Group and class of each row:
[  3 -12  16  -1  -1   0   7   9  -2   2   5  15  -4  -9  -9 -15  -3   6
   8  15  -6   6   7   0 -23   6  -1   8   8   6   3  14   6   0   3 -31
  15  11  -4  -6   6   5   7   4  -9  -9  -8   5  -8   8  -3  -4   3 -10
   6   2   5  -5  -4  -3 -21   3   7  23  -8  12 -19  -3   4   4  -1  -5
   8   1 -11 -14  -4 -12  10   4]
H > G
[  8 -11  -1  -6   8   4  15   6   1   0  -9  20  -4   2  -7  -9   0 -18
  20   5  -4   2  -4  -1 -17  13  -3   1  10   5  14   5   5  -5  -7   7
  -7   4  -4   0   2  14   2  -7  -3   4  -4   3  -8   0   0 -16   8   3
   8  -4   7  -1 -13   3 -11 -23  -3  14  -1   6   3   4   5   4 -10  -8
  18  -5   0  -3   1  -4  -8   9]
N > T
[ -9 -14  13   8  -6  -1  -2   1   5   2   9   2  -3  -1  -6 -10  -1   6
   9   9   2  -1   5 -25  -9  -3  -1  -5   5  -6  -3   7  15  -7  10  -7
   9   5   5  -6   4   4   0   0  -7   1  -1  -3  -1   2   9  -3 -11  -7
   2   4  -6   7   9  -6  -2   2  15  19  -5   4  -4  -4   3  -2  -5  -6
   2   5 -11  -1   4  -5  14 -24]
H > G
[ -1 -12  13   2  -2  -5   3  -1   5   3   8  15  -4  -8  -5 -10  -3   6
  15  14  -1   5   5  -4 -14   0  -3   2   3   1   3   2   8  -5   8  -3
  10  13   3  -5   2   5   2   4  -5   4   1  -2   0  -2   5  -3  -3  -4
  10   2   1   4   0  -8  -6  -6  15  27  -8   2  -7   3  13  -3 -12  -4
   7   6 -13  -8   4   3  18   0]
H > G
[  4 -14   6  11  -4  -5  18   9  15 -10   1  13   1   0   3  -3  -1 -23
  19   9   8   6  -6 -14 -35   7  -7  -1   3  13  -1  -3   6   1  -3  -1
 -11   0  -6  -4  -8   6   1  -2   1  -4  10   0  -3  -3 -11   0   7   1
   3  -3  -2  -1 -19  -7  -4 -22  10  -1 -24  -7   1  -4  -6   5  -9  -3
  12   2   1   3   6 -11   4  -3]
N > Q
[ -4  -8  15   8  -4   8  19  15  -1   4   4  18  -1  -3 -10 -13  -6  -6
  24  14  -5   7   9   3 -14  11  -7  13   5   1  17  12  13 -11   4  -1
  16  11  -8   2   3   8   9   7  -7   5 -15  -3  -2  13  -3  -1  -9  -8
   6   2   8   1  -8   5 -13 -12  14  38 -11   8  -8  -2   8   0 -18 -13
  12   6 -17  -2  -2 -10  15  12]
H > S
[  0 -17   9   7  -1   6   9   7  -9   0   3   9  -8   3  -7 -12  -4   6
  15   8  -3   9   1   5 -11   6  -3  -5   2   3   6   2  13  -5   4   6
   8   6  -5  -7  -3  10   6   0  -7 -18 -14   7  -6   6   1  -2  -7  -3
   8   2   1   7  -5   3  -7 -19   2  21   0  13  -6   1   6   2  -3 -11
   9   5  -6  -8   0  -2   9  11]
H > S
[ -1  -3   7  12  -5   3  21   1  10   1   3  21  -6  -2 -13   2  -3 -16
  23   6   9   6  -3 -14 -37   6  -6   2   1   7   1  -1  13  -5  -4   7
   0   1  -4  -3  -6   5   3   2   3  -5   8   0   1  -3  -4   0   5   2
   7   3  -1   5 -24  -3  -5 -19  14   7 -13  -4  -1  -6   3  -1  -1  -8
   1   7  -2   5   2  -8   5  -2]
N > Q
[  4   3   5   8  -2   2   5   1   5   2   2  11   0  -9  -4  -7  -1   2
   2   3  -9   6  -6   6 -12   7   3  14  -1   5   4  10  -2   3  -4  -1
   6   5  -4   2   4  -4   7   4  -1  -9  -1   4  -6  10  -9   3  10  -9
  -1   0   3   0  -4   1  -7   9  11  11  -8   1  -9   0   1   2  -2   1
   2  -3  -4  -1  -7  -8   2  12]
H > E
[ -2  13  12  15  -5  10  16  12  -7  -1   6  14  -7   2  -5   0  -3   0
  22   2  -4   5   2   0 -13  10  -6  16   9  -5   8   7  10  -2   7   1
  13   8  -8  -4   2   5   8   8  -4  -3 -13   1  -1   7 -14  -1  -2  -5
   4   4   8  -2  -8   5  -7  -5   3  15 -17   5  -8  -3   8   1  -2 -12
  10  -1  -4   0  -4  -9  15  13]
H > E
[ -4  -2  11  10  -8  11  10  10  -6  -2   4   8  -9  -2  -3   2  -1   6
  10   2  -9   1   5   3  -2  10  -5   2   5  -2   3   6  10   0  14  -3
  21   4  -6  -4   5   4   6   1   6 -11 -19   2   1   9  -8   3  -8  -2
   6   1   0   0  -4   0  -6  -2  -1   8  -5  14  48  -7   8   2   9 -14
   2  -2 -11  -2  -6  -7  20   9]
H > G
[ -3  -4   5  -1  -3   5  13   4   8   3   3   9   1  -3  -9   4  14 -13
  17   9   0   9  -3   2 -14   5  -7  -6   6   0  -1   6   7  -7  -7   1
  -8   2  -2   0   0   3  -2   1   1  -5  -3   0   1  -1  -7   2  -4   1
   1  -6   5   3 -12  -3  -5 -13   6   3  -6   5   2  -1  -6  -3   1  -6
   6   3   3  -1   4  -2  -1   5]
N > T
[  1   6   7   7  -5   8  20  10 -14 -12   3   9  -1  -4  -4  -8  -8   5
  16  10  -7   6   4  10  -5   9  -2  15   2  -4  13   7   7  -2   4   2
  10  12  -3   7   5   3   8   8  -5   8 -15   0   1   6  -3   2  -8  -4
   4   7  14  -5   2   6  -5 -12  -4  20  -5  16 -10  17   6   1 -15 -12
  13   1 -13  -7  -6  -2  14  27]
H > E
[  8 -10   2 -13   8  -3  17  11   9   6 -11  19   4   4 -12 -13  -5 -29
  15  15  -6   2  -5  -3 -26  12   3  13   1  10  17   1  -9  -4 -12  10
 -16  11  -7  13   5  10   0  -8  -3  14   7   1 -12  17  -6   4  32 -12
   3  -8  23 -13 -19   1 -12 -15   3  26   0  -2   7   3   6  -1 -17   2
  13   0  -3   2  -2 -11  -2  20]
N > Z
[  2 -13   7  10   1   4  17   3   6   1   4  17  -4  -8  -4  -2   7  -5
  20  10   8   7  -3  -6 -31   8  -8 -16   4  11  -3   3  17  -3  -4   3
  -2   1   0 -17   3  13   4   2   1 -14   3  -3  -5 -13  -6  -1  -4   1
   9   1   1   9 -18  -2  -4 -24   7   2 -15   4   5  -6  -4  -1  -8 -13
  11  -5   0  -4   4  -8  12  -4]
N > Q
[  4 -11   2   1   2   4  23   8  -1   0  -5  15  -3   1  -5   5   4  -9
  32   8   3   7  -2  -2  -7  20  -7  -3   8   5  13   4  13  -7   1  12
   3   1  -9  -4  -3  10   2   1  -6   0  -9   1   1  -4  -2   0 -11   7
   9  -3   6   6 -15  -1  -2 -31   1  10  -9  13   2  -3   3   2  -3 -17
  15   1  -4  -7   4   2   3  10]
N > T
[  2  -7   3  -4   4   4  12  -4   0   3 -13   9   5  -3  -7   1   3 -18
  23   9  -5  10  -1   4  -8  10  -6   8  -5  -1  10   7   2 -11  -8   2
  -1  -2  -6   6  -2   9   1  -4   3   9  -6  -1   8  -7   2   2   1   2
   3  -4   7  -4  -9   6  -2 -20  -6   9  -1   8   4   0   0  -1 -15  -6
   7   3   4   4   7  -3   2  18]
N > T
[-12  13   8   5  -8  -3   0   1  -4  10   3  -8   2   1  -7   0   7  10
   2   7   2  20   0  -2   4  -6   3   1  17  -3   4   7   0   0   4   1
  -5   9   4   6   9  -9   1   3  -2  15  -1   1  -2  14  -9  10   7  -3
 -10   1  15  -1  -1   9  -2   5  16   4  -4  -3  -4   3 -15  -8  -9   1
   5   8  -3  -5  14  -6   9   1]
H > E
[ -5   0  11   9  -3   7  16   8  -8  -2   3  12  -7  -1  -4  -8  -3   5
  15   9  -8  12   2   2  -7  10  -1   2   5  -4  10  13   6  -4   7  -7
  10  10 -11   2   5   2   8   6 -15   4 -15   6   1  13  -5   3  -9  -9
  15   3  14   0  -4   2  -5  -9   5  22  -2  11  -9  -1   6   4 -11 -12
  12  12 -12  -8  10   0  13  18]
H > E
[ 16 -23   2  -4  10  -4  31  20  22  12 -15  41   3  14 -13 -23 -36 -41
  24  14  -6   4   9 -23 -60  19   6  39  13  19  23   1  -9  16 -21  20
 -24  16 -27  17  11  11  14 -16 -17   1   7  14 -25  35 -22  -1  60 -28
  10  -6  30 -22 -31   4 -28 -28   7  53  -2  -3   3  10   9  15 -17   8
  29  -1 -10   1 -11 -32  -1  39]
N > Z
[ -2 -11   9   2  -1   4  16   9  -2  -7   3  11  -3  -5  -6   4   6 -13
  29   8   3   7   2   1 -25   8 -14  -5   2   1   6   5  12 -11   3   8
   1   1  -7 -11 -15  11   6   2   1   3  -3   3   1 -12   0  -5  -1   5
   8   0  -2   6  -8  -2   4 -22   6  13  -9   5  -2  -4   8  -3  -7 -13
  19   3  -2   1   3  -3   4   9]
N > Z
[ -1 -17  11   0  29   4   6  -1   2   0   2  10  -9 -10 -11  -9   9  -3
  11  13  -8   6   4   4 -17   5  -1  -2   2   9   8  14   7  -9   1  -2
  17   2  -4  -6   6   6   6   3  -7 -10 -19   7  -7   4  -1  -6  -7  -3
   5  -4  -3   4  -1   2 -10  -5   8  21  -5   7  -9  -2   9  -2  -6 -11
  14  -2  -7  -9  -2  -4   7  12]
H > S
[  6  -6   3   4  -2   8  28   7  -7   4  -1  17  -7 -12 -10  -2   4  -1
  29  17   3   6   0  10 -14  14  -7   0   2   7  13  16  15  -4  -2   7
  15   1 -11  -6  -6  13  12  14   0  -1 -11   3  -5  -9  -2  -1  -4   0
   8  -4  11   4 -14   3  -6 -26   2  12  -7  13  -5  -1   7  -1 -10 -17
  18  -4  -2 -10   3   5   9  24]
N > Z
